Below are the code and all the weights of a small trained network. Each question names an input and a target symbol and asks about switching units off, where a switched-off unit gives its printed mean instead of its output.

import numpy as np


def w(rows, s, z=0):
    codes = np.array(rows[::2]) - 128.0
    scale = np.full(codes.shape[1], s)
    scale[-1] = z or s
    return codes * scale


def norm(h):
    return h / np.sqrt((h * h).mean(-1, keepdims=True) + 1e-5)


def f(y):
    return y / 2 * (1 + np.tanh(0.7978845608 * (y + 0.044715 * y**3)))


def softmax(a):
    e = np.exp(a - a.max(-1, keepdims=True))
    return e / e.sum(-1, keepdims=True)


def log_softmax(a):
    a = a - a.max(-1, keepdims=True)
    return a - np.log(np.exp(a).sum(-1, keepdims=True))


def net(x, mask):
    ids = ['αεηθλμστψω'.index(c) for c in x.split()]
    T = len(ids)
    res = E[ids] + P[:T]
    u = 0
    for l in range(2):
        r = norm(res)
        for j in range(2):
            rows = slice(3 * j, 3 * j + 3)
            q, k, v = (r @ M[l][rows].T for M in (Q, K, V))
            z = softmax(np.where(np.tri(T) > 0, q @ k.T / 3**0.5, -1e9)) @ v
            o = O[l][rows]
            res = res + np.where(mask[u + j], z, o[:, -1]) @ o[:, :-1]
        u += 2
        y = f(norm(res) @ A[l][:, :-1].T + A[l][:, -1])
        res = res + np.where(mask[u : u + 12], y, B[l][:, -1]) @ B[l][:, :-1]
        u += 12
    return log_softmax(norm(res)[-1] @ U[:, :-1].T + U[:, -1])


Q, K, V, O, A, B = {}, {}, {}, {}, {}, {}
E = w([
[31,65,78,116,102,135,186,61],'α',
[26,139,116,92,140,110,171,55],'ε',
[145,156,48,87,76,151,61,99],'η',
[111,149,109,14,144,4,74,179],'θ',
[203,171,90,251,128,88,146,161],'λ',
[174,109,43,190,82,53,92,148],'μ',
[200,188,115,130,101,65,62,151],'σ',
[167,113,132,166,73,68,103,168],'τ',
[24,56,75,14,104,106,182,79],'ψ',
[43,58,188,123,106,121,182,129],'ω',
],0.0046)
P = w([
[91,176,86,141,23,199,171,152],'0',
[142,77,199,82,105,177,91,93],'1',
[127,254,122,122,78,157,131,76],'2',
[166,111,143,133,181,124,213,81],'3',
[92,238,139,132,80,121,120,99],'4',
[142,85,106,108,197,125,70,152],'5',
[75,211,164,143,82,131,105,136],'6',
[130,121,193,60,202,189,110,12],'7',
[66,189,188,140,79,107,119,171],'8',
],0.0053)
Q[0] = w([
[133,151,202,119,72,141,88,154],'L0H0',
[164,216,144,160,102,161,93,117],'L0H0',
[184,68,111,95,215,93,62,75],'L0H0',
[49,185,194,254,47,99,150,228],'L0H1',
[181,117,79,238,211,132,137,180],'L0H1',
[44,112,141,118,73,67,174,85],'L0H1',
],0.0044)
K[0] = w([
[64,205,187,73,78,166,132,194],'L0H0',
[175,191,114,137,113,93,104,149],'L0H0',
[165,1,79,108,218,50,116,131],'L0H0',
[161,124,222,131,119,120,229,159],'L0H1',
[216,147,79,249,124,92,158,128],'L0H1',
[40,50,156,79,151,129,175,116],'L0H1',
],0.0041)
V[0] = w([
[157,173,139,43,38,99,218,51],'L0H0',
[212,110,50,58,220,161,179,186],'L0H0',
[115,166,139,47,213,134,100,99],'L0H0',
[216,35,162,84,117,149,133,162],'L0H1',
[178,53,90,238,252,235,121,165],'L0H1',
[172,207,145,44,75,56,188,126],'L0H1',
],0.002)
O[0] = w([
[255,115,199,238,147,55,55,176,230],'L0H0',
[147,70,146,197,104,160,176,137,41],'L0H0',
[46,92,108,159,111,15,154,86,104],'L0H0',
[38,146,138,150,227,70,119,103,95],'L0H1',
[42,128,175,147,162,115,49,150,5],'L0H1',
[71,139,60,172,80,164,177,95,160],'L0H1',
],0.0025,0.0027)
A[0] = w([
[211,96,82,80,137,129,112,76,183],'L0N0',
[61,63,117,75,125,163,187,80,245],'L0N1',
[145,157,129,57,144,127,94,175,125],'L0N2',
[129,157,109,255,134,158,91,115,161],'L0N3',
[139,139,162,102,166,89,109,133,97],'L0N4',
[126,150,103,156,94,195,125,136,60],'L0N5',
[34,127,104,120,109,73,137,84,192],'L0N6',
[148,124,130,124,161,92,192,136,108],'L0N7',
[171,101,141,175,113,202,129,91,137],'L0N8',
[153,157,130,85,160,132,144,101,50],'L0N9',
[133,172,103,83,124,148,97,111,127],'L0N10',
[100,197,119,176,166,163,144,105,162],'L0N11',
],0.0048,0.0011)
B[0] = w([
[68,147,199,133,174,173,157,124,166],'L0N0',
[157,160,79,195,118,67,66,183,254],'L0N1',
[103,136,135,199,115,132,162,108,130],'L0N2',
[96,113,165,75,42,134,133,111,147],'L0N3',
[159,93,63,167,94,209,182,86,127],'L0N4',
[149,167,86,185,81,37,154,134,137],'L0N5',
[202,207,212,125,95,196,73,169,228],'L0N6',
[4,128,71,176,97,245,191,97,128],'L0N7',
[62,59,78,125,119,41,123,118,138],'L0N8',
[130,51,133,206,102,146,113,138,130],'L0N9',
[90,74,128,146,118,14,235,172,156],'L0N10',
[117,101,158,94,142,74,24,181,155],'L0N11',
],0.0029,0.0035)
Q[1] = w([
[102,123,183,99,57,142,191,2],'L1H0',
[180,92,122,77,14,112,71,147],'L1H0',
[111,89,179,98,184,99,12,76],'L1H0',
[174,128,50,200,154,48,69,221],'L1H1',
[96,36,133,67,196,116,38,108],'L1H1',
[89,134,117,158,230,124,191,57],'L1H1',
],0.0054)
K[1] = w([
[139,154,104,89,124,85,2,220],'L1H0',
[112,236,67,214,75,124,176,177],'L1H0',
[122,103,40,185,190,148,156,184],'L1H0',
[151,78,154,155,108,96,229,68],'L1H1',
[134,132,63,203,215,133,181,156],'L1H1',
[218,13,128,46,200,129,65,165],'L1H1',
],0.0055)
V[1] = w([
[79,11,63,73,143,84,180,200],'L1H0',
[93,147,55,219,141,80,89,73],'L1H0',
[21,141,177,68,154,133,134,60],'L1H0',
[17,81,116,200,112,177,121,131],'L1H1',
[49,156,183,203,153,99,217,227],'L1H1',
[156,169,4,101,147,130,89,83],'L1H1',
],0.0041)
O[1] = w([
[200,85,110,50,49,177,131,146,4],'L1H0',
[62,121,133,213,104,119,204,149,178],'L1H0',
[107,112,229,106,63,91,86,107,40],'L1H0',
[131,152,194,95,97,141,253,124,94],'L1H1',
[131,138,150,124,150,131,146,23,114],'L1H1',
[120,145,113,231,116,54,132,198,132],'L1H1',
],0.006,0.0018)
A[1] = w([
[68,191,130,149,56,66,156,211,170],'L1N0',
[121,216,65,60,74,92,198,136,158],'L1N1',
[158,115,51,74,217,184,137,76,80],'L1N2',
[139,174,123,181,200,135,157,147,125],'L1N3',
[112,84,157,141,169,120,182,107,129],'L1N4',
[150,102,73,133,236,204,139,183,103],'L1N5',
[143,97,95,113,205,164,3,131,108],'L1N6',
[122,90,146,139,37,197,227,110,253],'L1N7',
[124,113,157,111,102,98,183,168,146],'L1N8',
[223,113,140,67,31,115,70,155,147],'L1N9',
[122,109,40,175,123,86,85,251,154],'L1N10',
[116,242,92,130,65,57,90,147,91],'L1N11',
],0.0051,0.002)
B[1] = w([
[221,132,165,222,16,138,132,69,253],'L1N0',
[181,177,43,245,67,89,130,132,181],'L1N1',
[170,76,230,188,116,197,187,73,141],'L1N2',
[42,49,87,29,105,81,158,132,158],'L1N3',
[160,118,55,198,139,81,122,43,133],'L1N4',
[96,178,98,173,148,195,139,227,137],'L1N5',
[223,127,54,180,21,65,56,149,136],'L1N6',
[158,207,42,91,121,58,137,164,167],'L1N7',
[128,224,88,202,111,224,71,112,137],'L1N8',
[2,64,126,128,136,77,224,155,140],'L1N9',
[101,203,241,2,150,155,115,67,207],'L1N10',
[120,105,57,238,88,103,218,120,244],'L1N11',
],0.0032,0.0058)
U = w([
[166,189,60,179,63,115,182,134,198],'α',
[73,120,181,198,159,53,113,58,170],'ε',
[106,194,254,113,95,156,62,143,52],'η',
[159,47,103,95,76,101,42,148,60],'θ',
[65,100,84,173,225,192,199,119,5],'λ',
[73,208,133,87,171,221,140,209,146],'μ',
[101,153,80,123,206,131,7,165,221],'σ',
[212,84,109,179,149,246,86,153,54],'τ',
[62,82,138,69,102,91,180,206,127],'ψ',
[178,107,161,56,145,167,182,33,157],'ω',
],0.0066,0.0011)

Each question gives the input, a string of symbols that net reads in full, and the target symbol t.
The units are the heads (3 rows each of Q, K, V and O) and the neurons (one row each of A and B). Each row of codes is followed by its name. A weight is (code - 128) times the scale printed after its matrix; where a second scale follows, it is the last column's (O, A, B and U).
mask holds one flag per unit, layer by layer, with each layer's heads first. A switched-off unit (its flag False) gives its mean, the last column of its rows in O or B, instead of its output. The means were averaged over made-up inputs and are rounded, as every weight is.
A unit's drop is (log p(t) with every unit on - log p(t) with that unit switched off) / (log p(t) with every unit on - log p(t) with every unit switched off).
The circuit of an input: a set's keep is (log p(t) with only the set's units on - log p(t) with every unit switched off) / (log p(t) with every unit on - log p(t) with every unit switched off). Starting from the 12 units with the biggest drops (on a tie, the unit counted first), units are removed one at a time, each time the one whose removal leaves the highest keep (on an exact tie, the one counted first), for as long as the keep stays at least 0.8.
circuit, biggest first: the units of the circuit, biggest drop first
most important unit: the unit with the biggest drop
k most important neurons of layer l: the k neurons of layer l with the biggest drops, biggest first
drop of u: that unit's drop, to one decimal
input α ω τ ε α σ, target ε: 2 most important neurons of layer 0 => L0N7; L0N6
input ω λ μ ω σ σ θ ε, target σ: circuit, biggest first => L1H1; L1N0
input μ ε ε τ, target ε: 2 most important neurons of layer 0 => L0N6; L0N1
input α ψ ε ω ε α ψ ω, target α: circuit, biggest first => L0N1; L1H0; L1N7
input η τ α ψ ε ψ ω ω, target ψ: circuit, biggest first => L1H0; L1N9; L1H1; L1N0
input ω ε ε α, target ε: circuit, biggest first => L1H0; L0N1
input λ α λ τ α θ, target τ: most important unit => L1H1
input ω τ ω λ θ ω, target λ: circuit, biggest first => L0N7; L1H1; L1H0; L1N0
input ω σ ω τ α μ, target τ: 2 most important neurons of layer 0 => L0N7; L0N1
input τ ω τ ψ ε θ, target ψ: circuit, biggest first => L1H0; L1N9; L0N7; L0N1
input α ε μ ε θ τ, target ε: 2 most important neurons of layer 0 => L0N7; L0N6
input α η ω λ μ α μ ψ, target α: circuit, biggest first => L1H1; L0N1; L1H0
input ω ω ω ω τ ε, target ω: circuit, biggest first => L1H1; L1H0
input ω τ ε λ α σ, target λ: most important unit => L1H0
input τ α λ μ ω α ω τ, target α: 2 most important neurons of layer 1 => L1N7; L1N8
input ψ μ ω ω ε ψ, target ω: 2 most important neurons of layer 0 => L0N1; L0N7
input τ ε λ α ψ ω, target α: 2 most important neurons of layer 0 => L0N1; L0N7
input ε ε ω τ τ α, target τ: 3 most important neurons of layer 1 => L1N2; L1N6; L1N5
input σ τ ω ψ μ σ, target ψ: 3 most important neurons of layer 0 => L0N7; L0N1; L0N0
input α ε λ θ μ α, target θ: 3 most important neurons of layer 0 => L0N7; L0N0; L0N1
input ε μ θ α, target μ: most important unit => L1H1
input μ τ ω θ μ η, target θ: 2 most important neurons of layer 0 => L0N7; L0N0
input ω σ ω μ ε λ, target μ: 3 most important neurons of layer 1 => L1N10; L1N5; L1N11
input ω τ τ ε, target τ: 2 most important neurons of layer 1 => L1N2; L1N6
input λ α ω ε λ α, target ε: 2 most important neurons of layer 0 => L0N1; L0N7
input ω μ θ λ, target μ: 2 most important neurons of layer 0 => L0N1; L0N6
input θ ω ω ω ω θ, target ω: circuit, biggest first => L1H1
input θ ω λ ε μ μ, target ε: drop of L0N1 => 0.2
input α ω ω θ ω θ ω ω, target θ: drop of L1N6 => 0.2
input σ ω ψ λ μ ω, target λ: drop of L0N1 => 0.4
